Each row is followed by its class number.
[ 2.56 -0.90  0.90 -0.59  0.02 -0.26  0.24 -1.25  0.33  1.45  0.52  0.06
 -1.05 -0.23  0.30 -0.79 -1.18  0.66 -1.00 -0.33  1.16 -1.11 -0.29  0.02
  0.29  0.06  1.45  0.60  0.94  1.10  0.97 -0.12  1.28  1.27  2.67  5.58
 -0.10  0.13  0.07 -1.19 -1.28 -1.62 -1.35 -0.76 -1.24  0.71  0.33 -0.28
 -3.36  2.05]	0
[ 1.93  0.13  0.50 -0.66  1.49 -0.39 -0.14 -0.49  0.52  1.16 -0.40  0.00
 -0.49 -0.27  0.60  0.19 -0.02  0.49 -0.80  0.08  0.25 -0.94 -0.81  0.04
  0.16 -0.45  1.20  0.19  0.78 -2.69  0.71  0.16  2.00  1.63  0.25  5.58
  0.29  0.09 -0.03 -0.57 -0.42 -0.40 -0.14 -0.44 -0.50 -0.24 -0.03 -0.18
 -0.29  0.03]	0
[-0.17 -0.58 -0.49 -0.11  0.22 -0.11 -0.70 -0.07 -0.10 -1.19 -1.11  0.34
 -0.40  0.41 -0.54 -2.24 -0.15  0.16 -0.29  1.18  0.20 -0.36  0.19  0.85
  1.42 -0.09  0.99 -0.22  0.68 -2.75 -1.39 -0.02  0.43  0.37 -0.61 -0.93
 -0.18  0.98  0.08 -1.08  0.30  1.00 -0.18  0.00 -0.50  1.41 -0.25 -0.10
  0.62 -1.15]	1
[ 2.84 -0.61  0.48 -0.56 -0.52 -0.40  0.06 -1.36  0.83  1.60 -0.31 -0.01
 -0.45  0.04  0.21  0.61 -0.35  1.52  0.22 -0.93  0.07 -0.39 -0.89 -0.61
 -0.91  0.22  1.20  0.06  0.29 -0.28  0.88  1.26  1.36  0.86  0.89  5.58
 -0.58 -0.36  0.59 -0.50 -1.26  0.59 -0.48  0.41 -1.16  0.32 -0.54 -0.12
 -0.86 -0.63]	0
[ 1.43 -0.65  1.37  0.35 -0.20  0.02 -0.41  0.11  0.52 -0.72 -1.28  0.15
 -0.56 -0.65  0.72  0.29 -0.43 -0.41 -0.66  1.03  0.17  0.28 -0.55  0.67
  0.53  0.27  1.07  0.24  1.08  0.65  0.01 -0.11  0.91  1.25  0.73  4.23
  0.12 -0.03  0.06 -0.43 -1.53  0.34 -0.31 -0.48 -0.35  0.15  0.24  0.53
 -1.60 -0.05]	0
[ 1.43  0.62 -0.14  1.06  0.51  1.05  0.52  0.92 -0.68 -0.27 -3.27 -0.81
 -1.38 -0.67  0.35 -0.04  0.37 -0.07  0.00  0.34 -1.10 -0.64 -0.16 -0.12
  0.82  0.12  0.02  0.14 -2.00 -0.75  0.46 -0.08 -0.90 -0.73 -0.18 -2.51
  1.59 -0.69 -0.20 -2.95  0.47  0.21  0.50  1.39 -1.23  0.75 -0.70 -0.06
  1.36 -0.79]	1
[ 1.36 -0.46 -0.05 -0.06  0.20  0.18  0.61 -1.40  0.58  2.36 -1.41 -1.20
 -0.91 -0.07  0.38  0.50  0.74 -0.22 -0.10 -0.48 -0.60 -0.62 -1.31 -0.07
  1.74 -0.22 -0.97 -0.65 -0.66 -0.78  0.67  0.56  1.28 -0.92 -0.46  2.05
 -0.56  1.08  1.02 -1.94  0.41  0.22  0.82  0.44 -0.19  1.24 -0.64 -0.25
  2.27 -1.71]	1
[ 2.52 -0.37  0.08  0.85  0.44  0.20  0.39 -0.87  0.35  1.42  0.07  0.03
 -0.85 -0.03 -0.12 -0.73 -0.64 -0.12 -1.99 -0.62  0.00 -0.28 -1.53 -0.47
 -2.26 -1.24  0.71 -0.16  0.26 -0.31  0.76  1.19  1.46  0.71  1.29  5.58
  0.12 -2.42 -0.31 -0.98 -0.98 -0.31  0.18  0.14 -0.51 -0.02 -0.04  0.58
 -1.20 -0.31]	0
[-1.14 -0.05 -1.48  1.85 -0.02  1.14  0.00  0.74 -0.38 -5.01 -2.53 -0.94
 -2.63 -0.10  0.60 -0.60  1.61 -0.55  0.66  1.25 -2.39  0.55 -0.63  0.97
  0.94  0.25 -2.13 -0.87 -1.33 -0.90 -0.75 -0.80 -2.01  0.31 -2.71 -5.58
  0.67 -0.30  1.20 -1.52  1.62 -0.17  1.01  1.70  0.14 -1.09  0.93  1.46
  4.58  0.24]	1
[ 1.01 -0.52 -0.02 -0.12  0.17  0.30  0.21 -0.44  0.19  0.61 -3.05 -0.33
 -0.37 -0.37  0.34 -0.27 -0.55 -0.02 -0.13 -0.05 -0.42 -0.19 -0.45 -0.70
  0.99 -0.43 -0.70 -0.62 -0.15  0.24 -0.18  0.53  0.60 -0.07 -0.74  1.91
 -0.37  0.22  0.00 -2.09  0.41  0.11  0.15  0.23 -0.34  0.64 -1.17 -0.48
  0.04 -1.80]	1
